Below is a small trained network, with its code and all its weights. Each question gives an input and a class and asks what happens when units are switched off, that is, made to give their printed mean instead of their output.

import numpy as np


def w(rows, s, z=0):
    codes = np.array(rows[::2]) - 128.0
    scale = np.full(codes.shape[1], s)
    scale[-1] = z or s
    return codes * scale


def norm(h):
    return h / np.sqrt((h * h).mean(-1, keepdims=True) + 1e-5)


def f(y):
    return np.maximum(y, 0)


def log_softmax(a):
    a = a - a.max(-1, keepdims=True)
    return a - np.log(np.exp(a).sum(-1, keepdims=True))


def net(x, mask):
    res = np.array(x, float).reshape(1, 6) / 4 @ E
    u = 0
    for l in range(3):
        y = f(norm(res) @ A[l][:, :-1].T + A[l][:, -1])
        res = res + np.where(mask[u : u + 11], y, B[l][:, -1]) @ B[l][:, :-1]
        u += 11
    return log_softmax(norm(res)[-1] @ U[:, :-1].T + U[:, -1])


A, B = {}, {}
E = w([
[71,111,173,164,127,63,133],'x0',
[179,87,228,161,168,158,92],'x1',
[129,129,158,110,93,146,205],'x2',
[107,106,151,88,46,149,59],'x3',
[199,169,130,149,66,71,118],'x4',
[114,246,190,65,181,112,99],'x5',
],0.013)
A[0] = w([
[125,139,84,177,153,157,75,72],'L0N0',
[178,151,111,176,94,141,135,89],'L0N1',
[186,147,82,166,138,67,44,119],'L0N2',
[119,85,74,197,110,146,124,6],'L0N3',
[105,136,171,116,87,208,249,66],'L0N4',
[227,167,62,153,203,191,183,86],'L0N5',
[74,164,46,87,83,85,192,13],'L0N6',
[181,156,90,117,128,208,119,2],'L0N7',
[116,113,144,152,147,62,152,82],'L0N8',
[186,122,225,177,133,189,167,40],'L0N9',
[112,100,119,92,181,159,142,59],'L0N10',
],0.013,0.0073)
B[0] = w([
[107,67,83,84,125,76,105,157],'L0N0',
[167,124,160,106,122,140,166,175],'L0N1',
[93,40,129,33,198,114,161,231],'L0N2',
[167,127,142,128,136,197,228,174],'L0N3',
[137,62,79,33,136,2,99,227],'L0N4',
[21,110,208,171,19,77,89,253],'L0N5',
[182,144,75,203,171,123,34,238],'L0N6',
[80,105,154,63,85,76,96,152],'L0N7',
[86,109,165,134,78,129,103,173],'L0N8',
[188,138,35,182,160,90,11,214],'L0N9',
[119,88,149,128,178,182,131,166],'L0N10',
],0.011,0.0058)
A[1] = w([
[94,181,55,157,91,141,162,80],'L1N0',
[67,157,125,170,140,106,188,52],'L1N1',
[138,160,151,159,109,155,140,52],'L1N2',
[109,237,150,57,176,127,89,62],'L1N3',
[252,158,154,96,74,10,183,74],'L1N4',
[150,125,126,45,37,188,66,1],'L1N5',
[70,89,115,98,200,148,145,69],'L1N6',
[86,134,160,213,159,42,185,25],'L1N7',
[137,234,163,92,147,131,154,46],'L1N8',
[107,220,165,121,124,136,102,27],'L1N9',
[115,92,93,160,43,184,98,93],'L1N10',
],0.013,0.0053)
B[1] = w([
[172,171,118,151,149,118,83,163],'L1N0',
[145,139,142,165,81,132,79,151],'L1N1',
[121,115,179,122,153,120,159,128],'L1N2',
[195,83,162,129,131,109,217,243],'L1N3',
[5,47,77,47,222,219,117,254],'L1N4',
[50,155,191,194,59,87,125,188],'L1N5',
[77,125,94,48,164,142,99,205],'L1N6',
[67,150,186,125,38,143,106,200],'L1N7',
[178,126,168,105,177,120,162,168],'L1N8',
[171,150,145,141,101,116,207,174],'L1N9',
[159,165,189,107,138,96,164,200],'L1N10',
],0.012,0.007)
A[2] = w([
[147,16,60,209,55,217,248,118],'L2N0',
[100,147,112,160,128,148,184,1],'L2N1',
[144,50,191,132,117,98,76,108],'L2N2',
[51,143,150,184,95,86,88,66],'L2N3',
[181,117,169,182,163,171,57,56],'L2N4',
[56,130,188,181,93,89,179,167],'L2N5',
[81,89,147,112,54,107,119,146],'L2N6',
[117,126,166,165,184,77,113,54],'L2N7',
[125,170,97,147,114,180,159,46],'L2N8',
[110,232,8,103,116,102,167,65],'L2N9',
[131,203,37,105,87,84,165,80],'L2N10',
],0.011,0.0042)
B[2] = w([
[185,192,245,81,227,59,178,201],'L2N0',
[124,143,136,137,130,121,133,129],'L2N1',
[109,201,73,127,126,138,124,249],'L2N2',
[146,183,127,120,75,147,126,201],'L2N3',
[141,146,79,197,153,85,124,155],'L2N4',
[137,162,125,132,64,150,140,228],'L2N5',
[82,147,162,146,115,132,139,254],'L2N6',
[142,147,48,135,88,98,141,169],'L2N7',
[125,119,98,91,124,114,159,128],'L2N8',
[166,118,139,198,201,159,71,166],'L2N9',
[168,156,141,148,129,101,47,163],'L2N10',
],0.012,0.008)
U = w([
[248,154,208,111,153,105,235,164],'0',
[214,153,84,228,135,95,3,141],'1',
[85,179,181,152,28,135,117,140],'2',
[94,55,86,54,124,93,100,141],'3',
[99,169,160,133,40,121,111,179],'4',
[72,74,120,86,172,181,119,138],'5',
[149,124,90,142,96,198,140,92],'6',
[195,121,80,195,102,243,192,3],'7',
],0.014,0.0079)

Each question gives the input, the list of numbers given to net, and the class t.
The units are the neurons (one row each of A and B). Each row of codes is followed by its name. A weight is (code - 128) times the scale printed after its matrix; where a second scale follows, it is the last column's (A, B and U).
mask holds one flag per neuron, layer by layer. A switched-off neuron (its flag False) gives its mean, the last column of its row in B, instead of its output. The means were averaged over made-up inputs and are rounded, as every weight is.
A unit's drop is (log p(t) with every unit on - log p(t) with that unit switched off) / (log p(t) with every unit on - log p(t) with every unit switched off).
The circuit of an input: a set's keep is (log p(t) with only the set's units on - log p(t) with every unit switched off) / (log p(t) with every unit on - log p(t) with every unit switched off). Starting from the 12 units with the biggest drops (on a tie, the unit counted first), units are removed one at a time, each time the one whose removal leaves the highest keep (on an exact tie, the one counted first), for as long as the keep stays at least 0.8.
units of the circuit, in order: the units of the circuit, biggest drop first
unit that matters most: the unit with the biggest drop
k most important neurons: the k neurons with the biggest drops, biggest first
k most important neurons of layer l: the k neurons of layer l with the biggest drops, biggest first
input [-5,5,-8,-8,-4,2], class 2: units of the circuit, in order : L0N5
input [1,-8,3,4,-7,4], class 1: 2 most important neurons : L0N6, L1N4
input [4,3,-5,7,-1,-6], class 2: 2 most important neurons : L1N3, L1N4
input [-1,-8,7,-6,1,6], class 1: units of the circuit, in order : L0N6, L2N9
input [2,4,7,-7,-1,1], class 2: 2 most important neurons : L0N5, L1N7
input [-3,6,-2,-5,-7,-7], class 0: 3 most important neurons : L2N0, L1N4, L0N3
input [4,5,4,-6,6,1], class 2: 4 most important neurons : L1N7, L0N6, L0N8, L0N4
input [5,0,4,-1,4,7], class 0: 2 most important neurons : L0N5, L1N8
input [8,-8,-1,5,2,4], class 1: 2 most important neurons : L0N6, L0N5
input [0,3,8,0,4,7], class 3: 2 most important neurons : L1N4, L0N4
input [5,5,4,4,-4,6], class 0: 2 most important neurons : L0N5, L1N3
input [4,-5,6,2,6,6], class 0: 3 most important neurons : L1N3, L1N9, L1N8
input [-4,0,-7,-3,2,-3], class 3: 2 most important neurons of layer 0 : L0N2, L0N0
input [-7,1,-4,2,-4,3], class 4: unit that matters most : L1N5
input [-1,2,5,7,8,0], class 5: 2 most important neurons : L1N4, L0N5
input [-5,4,4,5,-3,-7], class 0: 2 most important neurons : L2N0, L0N5
input [-8,1,-3,5,-3,-7], class 4: 2 most important neurons : L1N5, L0N7
input [2,3,-4,-5,5,-1], class 2: 2 most important neurons : L0N5, L0N4
input [-8,5,-4,-8,-8,-1], class 2: 2 most important neurons of layer 0 : L0N5, L0N2
input [-6,0,3,8,-6,-5], class 2: units of the circuit, in order : L1N5
input [-4,0,7,-3,1,-8], class 0: 2 most important neurons of layer 1 : L1N6, L1N10
input [3,-2,-3,4,1,5], class 0: units of the circuit, in order : L0N5, L1N3
input [-4,-2,0,-7,-6,-7], class 0: 2 most important neurons of layer 0 : L0N3, L0N10
input [-1,2,-7,-4,0,6], class 3: 2 most important neurons of layer 1 : L1N6, L1N10
input [5,6,-8,-1,-1,5], class 3: 2 most important neurons of layer 2 : L2N0, L2N7
input [8,-7,-7,-2,-4,-6], class 4: 4 most important neurons of layer 1 : L1N7, L1N4, L1N1, L1N10
input [6,4,8,1,1,-2], class 3: 2 most important neurons of layer 0 : L0N4, L0N9
